Each row comes from the steps of one path. Every step used is in the known rows, and no mark comes twice. Write the path behind each row, first mark first.
Each row is shifted at random along 5 fixed directions that mean nothing.
Known rows:
kino bila ledir guse kedi: -23	113	98	-175	-159	8	94	75	97	-189	93	-113	243	-142	98	-140	-219	17	-5	40	191	57	317	48	72	-21	-157	-54	-39	-143	-223	-149	313	259	108	117	45	49	-79	-124	-204	-92	-48	156	149	-183	252	67	-42	-23	-60	-61	117	-15	-120	-115	-48
kedi vudot fofeg fato zikot veken siru ledir: 91	262	-144	-97	-68	-123	-102	-63	-157	-386	-6	214	-20	116	-11	89	-49	12	-63	67	123	-193	108	-118	76	204	-171	74	180	34	142	32	113	51	117	28	-429	-196	69	-75	-180	-17	328	150	-147	74	279	207	85	66	-90	-93	30	-92	-216	41	-123
zikot veken tefe fofeg kedi: -62	-82	-170	48	-59	-90	114	-203	-191	-384	-64	114	99	35	70	-72	-43	214	112	170	28	-142	0	157	67	-122	-3	-259	-59	-154	174	-331	151	-40	65	49	-204	-40	170	-117	187	34	139	-81	-94	-202	-9	235	69	143	-202	25	-3	-150	202	19	-70
fato veken siru toson zikot tefe fofeg kedi sefola kino: -107	133	233	111	-131	-64	-45	-74	-64	-281	-274	179	122	56	89	23	33	-77	-238	70	93	30	67	-92	174	132	163	-129	106	-143	-112	-86	345	-228	13	3	4	243	-31	-93	3	-187	104	82	-11	163	306	178	-12	-34	-136	-38	-147	-227	-26	-270	25
fofeg fato kedi sefola ledir guse: -179	12	15	147	-42	-17	-21	-288	-402	-554	-66	217	288	53	-158	147	99	247	268	39	12	382	37	68	293	146	204	-123	139	-125	147	-236	200	-88	63	144	-382	172	30	-194	196	43	8	23	-351	-343	68	212	-30	48	-253	-138	-101	-151	326	-90	-39
kino ledir guse vudot fofeg fato veken: -41	-66	-539	-146	32	-111	67	-53	-524	-522	-295	-51	5	-83	-141	-9	-128	127	168	207	191	48	224	-188	-34	71	171	-204	-15	-177	311	-241	324	197	159	-25	-421	-52	236	-145	287	45	344	113	-20	-236	45	251	30	-139	-92	-260	31	-205	104	32	-270
toson zikot tefe fofeg fato veken siru ledir guse kedi vudot: 36	233	155	-77	-305	-135	18	-71	75	-378	241	441	276	-82	35	-112	-9	-24	-38	-207	-56	-365	162	176	329	170	-482	-30	-7	-107	58	-204	166	-16	210	135	-197	-192	108	-137	-188	-110	111	10	-212	-187	301	251	39	308	-222	-31	171	-120	-53	128	-4
fato veken siru kino: -127	-6	9	85	74	30	-94	-168	-133	-72	-309	-22	42	-24	-44	-82	92	48	-174	263	88	308	35	-48	89	99	235	-29	2	-33	17	-23	294	-106	-121	-33	-105	294	163	-69	251	2	131	-85	-164	-5	87	134	80	-164	-107	-83	-45	-294	-43	-219	44
sefola ledir guse kedi: 99	-91	-174	-117	-202	-160	293	195	10	-370	258	-183	239	-137	215	-102	-491	152	163	-124	55	-389	287	-44	-142	-140	-340	-103	-72	-280	102	-304	102	199	341	-94	59	-309	31	-110	-183	-120	-170	192	225	-117	197	70	-56	270	-68	-26	68	226	-77	156	12
kedi kino ledir guse: 147	-119	-362	14	388	14	137	174	-440	-554	-214	-74	-96	79	63	30	-295	196	231	102	110	30	69	-332	-306	-71	118	12	310	83	172	-89	-37	166	163	-140	-424	-224	72	-253	74	-64	305	169	-17	97	76	119	69	-11	-123	-97	-206	221	83	94	-189
toson zikot tefe fofeg kedi: 57	-1	36	-32	-242	-156	121	-12	35	-342	84	66	138	46	226	-96	-179	43	4	-47	36	-403	269	128	65	-194	-150	-172	-139	-188	-18	-220	124	41	158	-39	35	-134	47	-11	-104	-63	81	109	116	-105	30	40	56	189	-105	41	98	-111	39	64	-34
veken siru zikot fato: -96	222	87	6	-53	-20	-144	-82	-143	-375	-36	6	110	217	46	101	-17	94	-62	109	189	81	203	-86	182	-113	114	73	60	-131	-90	74	145	19	128	111	-206	184	-66	-68	-123	-30	153	192	-103	-50	165	63	53	15	-120	-107	-139	-210	-103	-109	-69
vudot fofeg kedi kino: 109	29	-69	-21	10	-11	29	34	-190	-262	-263	-51	-47	72	114	-56	-181	28	-160	179	111	148	122	-213	-140	108	204	15	156	1	-28	44	183	-8	-3	17	-142	16	40	-144	13	21	246	53	145	158	139	93	4	-114	-151	-83	37	-41	-129	-76	-137
tefe fofeg kedi vudot: -26	43	-22	-153	-472	-173	165	34	129	-53	43	-152	179	-164	188	-228	-317	51	-96	3	90	-146	261	127	81	-115	-117	-81	-115	-270	-45	-180	288	-5	232	45	226	-51	0	2	-85	-35	-212	-19	211	4	29	3	-6	138	-123	-55	261	-19	-165	-40	30
siru ledir guse kedi sefola kino bila toson: 151	169	191	-104	-93	55	77	262	173	4	-42	-101	210	-102	33	-68	-246	-133	-265	36	192	136	225	-233	-64	128	-151	-23	239	-35	-225	-3	279	163	55	22	148	105	-223	-159	-329	-146	-156	274	208	201	301	29	-140	-118	19	-48	-101	135	-297	-184	14
fofeg kedi vudot guse: 117	-255	-436	63	-95	-64	265	-101	-223	-329	-3	129	114	-1	-28	-95	-197	278	200	84	-271	-195	-104	108	26	1	-168	-217	-30	22	324	-356	-183	-55	174	-81	-166	-368	128	-42	93	154	23	42	-187	-137	-165	109	131	285	-135	24	13	146	36	205	19
kino zikot veken tefe fofeg fato kedi: 183	163	56	50	-15	-113	-73	-99	-26	-192	-1	151	-39	96	50	18	64	-128	-154	101	203	-46	162	-8	26	47	-107	25	139	87	-56	62	151	100	-35	162	-257	-42	150	-91	-89	-67	345	48	16	43	241	80	97	-73	-141	2	-74	-271	-63	3	-142
zikot fato fofeg kedi: -46	105	32	25	-134	-43	73	-162	-119	-265	-97	132	147	28	-19	-22	-1	140	-27	74	84	80	90	-8	168	45	48	-82	-12	-32	63	-70	186	-23	35	123	-158	86	120	-105	69	128	140	46	-126	-185	62	210	21	-12	-151	-86	28	-188	32	-43	-123
kino kedi vudot guse: 305	18	-21	-167	-212	-10	56	199	158	120	-26	-156	42	-100	0	-164	-220	-117	-209	-25	6	177	169	-40	63	128	-115	84	74	54	-105	119	147	36	79	46	86	-104	-93	9	-177	91	60	102	143	186	86	-63	23	-49	-21	-82	123	58	-425	-89	-57
fofeg fato zikot toson: 111	-47	-151	190	223	64	100	-139	-308	-264	-193	23	-80	364	-25	98	63	76	-17	329	241	167	81	-142	-77	24	268	-213	40	119	233	-84	30	92	-132	32	-467	92	68	87	216	165	355	139	-122	-173	-62	-9	217	-198	0	-79	-165	-298	83	-92	-171
tefe fofeg kedi kino siru zikot fato: 55	180	81	86	-45	-15	15	-1	-114	-294	-96	101	35	187	135	-15	-103	41	-164	116	169	-42	158	-131	-62	-54	1	145	177	10	-23	47	51	-15	179	126	-189	-70	35	-180	-179	20	260	134	16	136	158	124	97	100	-165	-89	-44	-109	-99	-3	-144
veken siru kino bila ledir guse kedi vudot fofeg fato: -49	259	-2	-160	-164	-96	30	-36	-127	-408	45	260	185	-99	94	-82	-205	134	44	117	70	-248	165	21	95	195	-276	69	198	5	-89	-100	77	186	284	134	-223	-244	-11	-190	-295	-120	48	78	-62	-65	372	247	-8	238	-238	-69	154	111	-181	88	-59
siru bila sefola kedi: 240	-230	-549	237	372	38	222	-13	-538	-496	-290	259	-110	384	89	139	-65	283	178	146	-190	-48	-201	-298	-242	-36	80	-205	289	163	347	-118	-212	-86	10	28	-511	12	-11	-83	164	68	230	85	-134	144	-127	284	123	60	-157	38	-444	73	206	52	7
ledir guse vudot fofeg kedi kino bila toson zikot fato veken: 169	-212	-361	-268	-253	-229	244	51	75	-59	60	-163	113	-487	10	-349	-366	-57	-133	149	-20	-700	303	134	-233	-30	-370	-348	-251	-77	208	-506	46	339	226	-276	367	-564	146	-31	-262	-81	-82	263	381	-111	221	-115	-2	28	167	66	48	40	-161	253	61
tefe fofeg kedi sefola: 50	-175	-229	79	-20	34	74	-210	-329	-274	-421	-150	-45	198	38	-65	-11	90	-54	266	51	412	96	-31	-32	-140	406	-237	-26	-110	149	-167	215	-125	-71	22	-220	294	34	-21	357	172	241	-14	30	-1	-87	56	74	-169	-76	-29	7	-320	175	-216	-148
toson zikot tefe fofeg kedi kino siru ledir guse vudot: 168	200	173	21	-68	150	80	69	68	-290	131	524	135	74	46	-178	-9	-79	-201	-97	-149	-173	14	0	134	209	-320	58	202	115	22	30	59	-81	53	108	-387	-114	54	-119	-123	61	363	101	-240	28	126	217	211	232	-178	-14	152	-41	-164	131	-159
tefe fofeg kedi kino ledir: 121	-86	-123	-38	-181	-139	240	43	3	-218	-28	-195	124	-205	231	-227	-361	70	-52	31	68	-270	237	62	-205	-158	-247	-6	4	-79	14	-273	91	101	242	-115	146	-333	143	-135	-122	-80	-53	22	171	45	111	41	-14	153	-65	29	137	104	-76	34	-6
toson zikot veken siru bila ledir guse vudot fofeg tefe: 158	44	-230	-223	47	12	-172	-25	-34	-375	20	178	-22	20	50	-145	-30	-109	-161	107	-74	-288	61	37	96	142	-332	-210	5	-9	123	-109	130	142	-98	-62	-364	-80	24	17	-38	-39	455	212	14	-44	308	153	220	14	57	53	89	-250	-196	53	-166
bila ledir guse vudot kedi kino zikot fato veken siru toson: -236	61	-108	-16	-90	-20	86	-81	-232	-448	-98	138	162	-120	-29	-126	-95	80	27	150	119	-73	139	29	76	129	64	-45	73	-57	41	-218	180	33	255	53	-177	-119	120	-204	-66	-269	75	169	-85	-166	346	169	41	9	-16	-211	-157	-29	-165	-63	62
fato veken zikot tefe fofeg kedi kino ledir: 213	34	78	-155	-200	-169	96	223	174	-111	-72	-278	58	-254	228	-161	-322	-230	-221	4	268	-292	413	47	-199	-84	-243	62	-43	-21	-168	-129	287	171	174	-194	228	-245	81	-133	-323	-288	113	165	345	200	346	-33	-72	-82	-22	70	40	-84	-147	1	-21
kedi kino siru ledir guse vudot fofeg: 424	-152	-483	-231	-51	33	151	152	-26	-38	-93	-179	-82	-82	8	-299	-353	-101	-276	151	-95	-210	233	-142	-319	44	-203	-19	3	28	267	-65	16	170	132	-284	-153	-256	88	33	0	104	290	243	219	214	120	-41	156	21	155	25	226	45	-358	182	-162
bila kino siru ledir: 204	-50	-182	3	-13	61	141	61	20	-108	-36	-87	55	16	99	-149	-146	40	-111	122	19	-178	153	-55	-109	-113	-157	35	51	17	69	-104	22	77	94	-92	-40	-102	33	-35	-91	-17	58	167	-35	76	-3	31	152	73	54	9	82	23	-230	-48	9
veken siru ledir guse vudot fofeg fato: 216	183	-203	-57	70	96	8	-128	-206	-378	96	465	59	134	-114	-6	33	25	-165	8	-230	-54	-111	-106	134	322	-327	-5	237	132	264	88	-61	7	21	81	-665	-121	104	-52	84	106	413	109	-378	-64	151	295	189	196	-126	-33	149	-45	-195	201	-243
siru toson zikot veken: 111	57	-354	44	388	-111	25	315	-390	-533	-108	88	-217	306	275	163	-305	68	119	43	155	-374	98	-541	-328	-101	159	-133	373	9	174	86	-24	104	72	-88	-343	-151	-4	-180	-81	-169	305	337	140	300	122	160	81	46	-39	-107	-368	203	-169	15	-167
tefe fofeg fato veken siru ledir guse kedi: 137	48	-73	30	-59	-41	111	-207	-48	-221	18	186	152	-10	-30	-91	14	-25	-170	-6	-59	-20	69	69	54	161	-365	-78	-24	-68	203	-197	138	13	59	95	-295	-87	248	-126	137	-9	235	-17	-143	-160	294	286	57	120	-122	-28	177	-203	-43	58	-86
tefe fofeg fato kedi sefola ledir guse: -1	149	243	-131	-389	-230	43	42	115	-239	263	-42	334	-237	46	0	-288	-23	-50	-228	127	-78	323	88	135	75	-280	28	101	-286	-53	-135	285	74	314	28	105	-114	-55	-211	-240	-232	-260	139	181	-37	346	66	-177	220	-88	-92	126	73	-38	73	2
fato veken siru ledir guse vudot kedi fofeg tefe: 132	-7	-21	-151	-286	-47	27	-77	190	-78	189	250	241	-353	-87	-270	-55	-112	-321	-36	-318	-232	32	197	231	349	-605	-52	-128	44	89	-162	144	-32	7	-30	-132	-112	210	-104	45	-59	70	-44	-209	-14	248	174	59	189	-20	107	283	-43	-235	196	10
veken siru ledir guse kedi: -39	166	83	-19	-43	105	-1	-30	-97	-302	-157	-53	131	192	42	17	-76	-4	-108	108	137	406	222	-127	110	48	144	43	58	-226	-154	51	358	-13	33	201	-286	366	-37	-103	86	0	220	158	-3	-63	318	177	-10	-107	-172	-179	93	-184	-218	-237	-110
bila toson zikot tefe fofeg kedi kino ledir guse: -171	10	31	108	184	-45	163	-35	-350	-751	-89	258	124	82	81	14	-116	206	249	53	123	-130	29	-20	44	-43	94	-160	145	-85	29	-313	105	65	214	-71	-373	-153	34	-271	87	-111	192	112	-123	-220	55	232	60	100	-249	-142	-91	45	300	0	-117
tefe fofeg kedi kino ledir guse vudot: 55	94	40	-90	-106	85	125	113	-31	-164	-183	-78	61	-85	62	-214	-189	-83	-204	90	198	273	183	-102	-46	93	28	22	153	-79	-89	3	387	54	77	150	-178	65	83	-118	36	27	204	38	129	36	182	112	50	-136	-150	-185	175	-109	-205	-99	-202
tefe fofeg fato kedi: -95	13	-88	82	-182	-193	88	-221	-253	-326	-109	51	126	84	42	10	-84	178	79	119	161	-20	224	66	62	-58	105	-120	-38	-189	81	-188	210	25	168	120	-146	27	157	-100	166	-56	18	-44	34	-187	61	122	-8	51	-197	-118	22	-193	122	-27	-33
siru ledir guse vudot kedi: 56	78	-81	-192	-222	2	83	211	21	-161	-18	-79	145	-27	41	-94	-256	-56	-117	-4	87	21	335	-96	17	51	-48	-22	71	-209	-55	20	324	81	152	110	-86	69	20	-85	-94	-118	6	235	164	9	133	77	-38	0	-12	-206	107	12	-367	-7	-40
guse vudot kedi kino bila ledir: 270	-58	-411	-41	287	122	110	187	-357	-382	-222	198	-190	96	145	-117	-137	102	19	233	-25	-90	-23	-259	-269	130	-1	-6	373	425	71	58	-89	97	-30	84	-448	-222	43	-160	-124	-74	316	24	-47	222	58	121	213	-74	-10	14	-254	82	-147	21	-125
toson zikot fato kedi fofeg tefe: 153	49	120	-45	-302	-255	-52	-34	87	-245	266	165	179	-123	114	-116	-140	-12	-74	-92	-29	-512	301	104	136	-35	-391	-19	-79	60	-50	-102	-1	115	105	8	60	-213	86	-96	-248	-64	20	90	14	-21	194	-49	-11	164	-84	114	27	14	-94	179	-3
toson zikot fato veken tefe fofeg kedi kino ledir guse vudot: 73	60	101	-111	-172	-53	55	27	23	-278	92	171	166	-303	-34	-238	-50	-77	-104	-24	90	-239	205	126	122	27	-287	-47	70	-29	-9	-215	233	75	129	129	-101	-186	207	-182	-180	-63	170	36	-47	-158	250	109	48	43	-150	-56	18	-130	-71	103	-89
toson zikot tefe fofeg fato veken siru bila: 232	139	56	-173	-85	-107	-200	-63	179	-28	-40	103	20	17	93	-35	98	-276	-370	40	74	-168	213	54	135	107	-236	-73	-33	-18	-25	36	204	36	-127	-26	-9	78	-21	46	-157	-133	277	120	98	104	343	42	135	-37	87	107	28	-449	-155	-33	-73
sefola kino siru bila toson zikot tefe fofeg fato: -98	349	432	16	-217	-125	-15	-55	264	-181	462	652	436	-111	86	-23	8	67	-158	-177	-2	-605	-63	119	367	149	-598	-18	161	-59	-40	-120	-22	15	211	-7	93	-245	-157	-125	-419	-240	-217	59	-263	-94	146	203	103	512	-130	52	-5	79	-12	105	110
siru bila toson zikot tefe fofeg fato kedi vudot: 304	46	-21	-42	-154	-126	15	-78	166	20	85	355	64	94	71	-139	104	-165	-267	26	-105	-364	29	195	179	193	-365	-199	24	248	89	-82	-13	27	-121	-25	-43	-115	-30	150	-151	15	7	59	-58	12	18	-27	206	80	17	154	33	-249	-96	66	48
sefola kino ledir guse kedi fofeg fato veken zikot: -34	98	336	7	-325	-148	9	-225	109	-111	179	44	433	-455	-83	-198	-13	-67	-127	-33	217	-36	278	179	197	62	-412	-12	-149	-154	-42	-337	334	236	150	-2	125	-157	192	-105	-145	-93	-43	-55	-142	-267	359	75	-107	-38	-266	-15	197	-123	44	-33	85
kino bila sefola ledir guse kedi vudot fofeg tefe: -22	198	7	-284	-249	-47	85	198	-14	-439	86	134	243	-151	64	-61	-291	37	6	-18	50	-48	183	-83	208	175	-219	8	104	-175	-188	-82	275	104	216	156	-144	78	-166	-199	-241	-66	-66	147	150	-15	250	183	-66	123	-177	-105	43	59	-69	11	-122
vudot guse kedi fofeg tefe: 46	-125	-48	-103	-326	-101	7	-73	-14	-194	-84	-202	167	-45	13	-167	-227	16	-113	205	136	95	335	62	111	-2	27	-163	-259	-250	-61	-207	268	78	74	-2	14	142	20	-88	104	100	97	32	240	-110	152	-19	-55	-57	-41	-20	179	-178	-111	-35	-122
sefola ledir guse vudot fofeg: -35	-124	-316	-138	-106	12	88	-196	-217	-381	17	66	183	-95	-161	-197	-43	141	54	84	-90	117	26	79	192	117	-7	-219	-159	-180	308	-261	264	74	37	-135	-356	26	127	71	339	205	114	17	-156	-343	-72	133	171	6	-56	-111	201	-214	116	15	-111

Which path is each row?
211	81	-105	-207	-301	-118	52	116	-56	-163	-48	-120	115	-180	-31	-73	-261	-134	-188	-3	85	-15	354	-90	-10	146	-152	-2	112	-54	-7	-15	269	167	189	39	-29	-89	33	-106	-181	-26	87	248	176	73	259	14	-130	-14	-22	-110	157	-7	-249	66	-168 -> kino ledir guse vudot fofeg fato kedi sefola
-64	165	11	-15	75	-136	-53	32	-424	-663	-10	99	74	12	43	161	-140	33	162	51	349	135	264	-305	-5	90	125	6	150	-170	44	-39	323	170	143	102	-516	68	18	-290	11	-159	318	92	10	-37	428	255	-55	-155	-316	-180	-109	-112	116	-21	-201 -> sefola ledir guse kedi fofeg fato veken zikot
298	-87	-167	-11	-220	-169	110	-85	-68	-312	66	122	142	35	87	-34	-86	37	12	-69	-82	-282	143	156	37	59	-291	-129	25	117	231	-219	-6	-9	120	-107	-121	-245	55	-41	-88	-17	11	45	-56	-41	65	86	32	211	20	146	-17	-106	152	141	-52 -> zikot tefe fofeg fato kedi sefola ledir
33	-36	-145	-41	-140	-209	-145	-178	-231	-350	-130	87	-11	65	-84	0	30	14	87	181	178	-37	233	136	179	-22	150	-172	22	-174	69	-193	222	23	106	115	-238	-45	116	-73	32	-1	244	43	107	-129	179	35	77	-65	-165	-141	-50	-317	0	-26	-72 -> toson zikot veken tefe fofeg fato kedi vudot guse
279	9	-156	113	213	40	0	-55	-158	-281	-361	96	-213	352	80	53	134	-142	-295	203	-3	109	-27	-149	-55	144	15	-67	24	205	74	75	135	-85	-187	-5	-471	132	165	12	193	81	610	76	-71	196	120	208	233	-175	-99	61	-80	-454	20	-48	-219 -> fato veken siru zikot tefe fofeg kedi
29	161	131	-10	-129	-39	1	-143	33	-86	-226	-58	38	37	23	-127	20	-129	-199	208	375	152	245	56	24	101	-81	35	40	-65	-27	-89	375	125	86	167	-223	-19	214	4	-54	71	310	42	38	-71	386	113	81	-139	-162	-176	202	-351	-198	-138	-119 -> tefe fofeg fato zikot veken siru kino ledir guse kedi vudot
261	-233	-310	-8	59	211	154	6	-214	-210	-356	-91	10	55	-78	-194	18	29	-10	228	-25	319	9	-33	-34	94	141	-221	96	94	203	-194	161	26	-130	28	-277	129	-58	78	149	181	177	90	-66	1	-20	42	149	-221	18	9	-125	-219	-39	-165	-33 -> siru bila kino kedi sefola ledir guse vudot
-251	263	511	139	5	55	2	-148	0	-461	254	531	312	-105	-81	-139	57	145	19	-85	111	114	-132	81	312	177	-155	78	194	-70	-93	-128	200	-4	91	212	-319	-29	117	-374	-45	-76	150	-165	-318	-220	240	257	15	219	-425	-86	-69	16	211	51	-15 -> ledir guse kedi kino zikot veken tefe fofeg
-213	57	-90	-74	-342	-224	-30	-199	-178	-243	-198	-52	250	-121	17	-19	-204	161	6	272	172	-82	358	84	50	55	171	4	-76	-312	-42	-240	261	54	252	-3	178	37	-5	-171	-85	-123	-113	100	189	-64	288	67	-124	106	-128	-99	56	-136	-34	-60	91 -> vudot fofeg fato kedi kino siru bila
47	20	121	-135	3	29	-69	128	148	-10	-72	-173	64	-60	139	-146	-170	-152	-248	287	276	-39	274	-44	-76	-66	84	-144	21	-237	-178	-142	285	137	-9	0	176	187	-186	-100	-248	-107	87	253	364	84	419	-81	25	-121	11	-4	-49	-162	-262	-184	3 -> ledir guse kedi kino siru bila toson zikot veken tefe
217	-13	85	-74	-468	-84	62	-116	159	132	31	25	265	-262	-145	-232	-100	-82	-335	2	-26	-58	187	124	112	228	-293	-139	-29	-60	105	-171	217	66	104	9	186	-142	111	62	-120	33	-96	48	68	-57	174	-62	-70	28	-62	2	188	-80	-184	101	48 -> ledir guse vudot fofeg fato kedi sefola kino
295	26	-344	-152	-103	-95	88	96	-269	-335	-323	-236	-161	305	21	47	-241	-93	-49	239	361	46	503	-263	-211	33	178	-75	23	-144	86	-22	267	233	119	72	-435	27	70	52	-21	93	437	324	344	43	237	4	27	-270	-50	-187	94	-240	-254	0	-258 -> siru ledir guse kedi vudot fofeg fato zikot
69	-46	-218	12	171	-85	112	96	-273	-553	-273	63	-41	180	238	-4	-169	46	68	200	153	-267	148	-117	-169	-90	83	-171	148	32	7	-212	69	91	62	-141	-201	-98	-56	-140	-66	-123	205	202	130	82	92	136	89	-24	-37	0	-205	-85	76	-73	-77 -> siru bila toson zikot tefe fofeg kedi kino ledir
259	174	219	-266	-537	-162	135	69	395	-102	421	123	330	-179	31	-150	-198	-139	-174	-203	89	-429	306	222	243	280	-637	-2	-142	-63	-11	-163	198	202	215	-9	30	-349	12	85	-459	24	-58	176	71	-208	285	-10	9	243	-46	44	343	-54	-197	243	-50 -> sefola ledir guse kedi vudot fofeg fato zikot tefe
96	146	-28	-51	-184	-205	-100	-63	-160	-174	-13	127	66	-134	-7	11	-53	-54	-95	-15	111	-45	148	-62	91	209	-65	40	101	-39	37	10	267	38	107	67	-140	-76	34	-50	-130	-93	113	6	11	71	221	85	1	-82	-268	-71	55	-141	-78	-71	11 -> sefola kedi vudot fofeg fato veken zikot
-29	252	22	-67	58	-95	-79	-35	-152	-423	-110	-37	-27	220	-5	196	-111	-47	-39	88	411	65	298	-162	-43	20	41	11	144	-272	34	12	322	149	181	79	-471	22	58	-157	-22	-172	418	272	143	-9	458	213	16	-88	-72	-228	-10	-211	-127	-23	-225 -> tefe fofeg fato zikot veken siru ledir guse
-9	71	225	176	-90	-20	55	-249	141	-138	142	358	204	-90	31	-211	116	30	-144	70	-66	-211	-76	268	158	34	-342	-59	21	84	32	-197	27	-22	-56	16	-102	-165	277	-78	-16	59	114	-104	-314	-142	-15	175	132	226	-220	120	59	-132	56	92	64 -> siru kino zikot veken tefe fofeg kedi
44	-9	46	-48	-176	0	15	-87	144	23	87	250	104	-172	103	-350	-25	-111	-363	151	-98	-351	46	180	85	55	-166	-110	23	-44	28	-140	115	-90	28	-6	63	-63	113	1	-97	-43	31	-14	10	74	169	-28	196	208	9	68	113	-137	-280	-43	57 -> guse vudot kedi kino siru toson zikot veken tefe fofeg
-2	42	-74	-96	-80	46	2	66	-197	-278	-250	-105	12	63	-18	-99	-125	-14	-29	193	307	255	321	-156	-57	-34	338	31	111	-82	-50	39	249	124	155	173	-163	35	29	-112	-96	-68	268	209	185	-25	198	-65	48	-234	-47	-272	-138	-153	-198	-62	-108 -> ledir guse vudot kedi kino zikot fato
69	2	-105	30	53	16	47	-24	-155	-318	-352	-176	35	86	-42	61	-128	21	13	255	264	134	239	-181	-183	-6	74	-86	71	-105	-12	-220	261	158	84	-9	-177	21	7	-98	-132	-68	280	282	138	111	466	80	-47	-207	-44	-35	-267	-132	-51	-160	-8 -> fato zikot veken siru ledir guse kedi sefola kino bila
103	50	215	-28	-27	-3	-59	-161	104	-162	167	203	233	-203	-74	-192	92	-33	-27	-34	-21	-81	173	262	154	82	-307	15	64	230	-107	-182	36	214	-20	37	5	-238	72	-100	-293	-54	41	125	-141	-242	261	-46	80	-27	-42	42	-36	-61	-6	6	87 -> toson zikot fato kedi kino bila ledir guse
-301	288	7	-216	-309	-181	-138	70	-296	-509	-154	-98	40	76	-2	148	-224	113	87	308	663	-68	517	-177	139	-41	457	-124	14	-501	-136	-32	587	150	258	232	-265	280	-38	-153	-133	-154	204	171	296	-148	279	107	-120	-165	-169	-298	-115	-299	-127	-90	-216 -> guse vudot fofeg fato zikot veken tefe
31	364	423	-228	-475	-65	-59	-42	434	-36	566	367	426	-315	-198	-140	-30	-137	-302	-172	72	-404	218	292	424	323	-687	-24	-15	-163	-29	-108	273	165	114	99	-84	-177	113	-63	-395	-44	-38	147	-187	-310	266	123	-50	291	-74	6	276	-53	-297	277	-25 -> siru ledir guse vudot fofeg fato zikot veken tefe
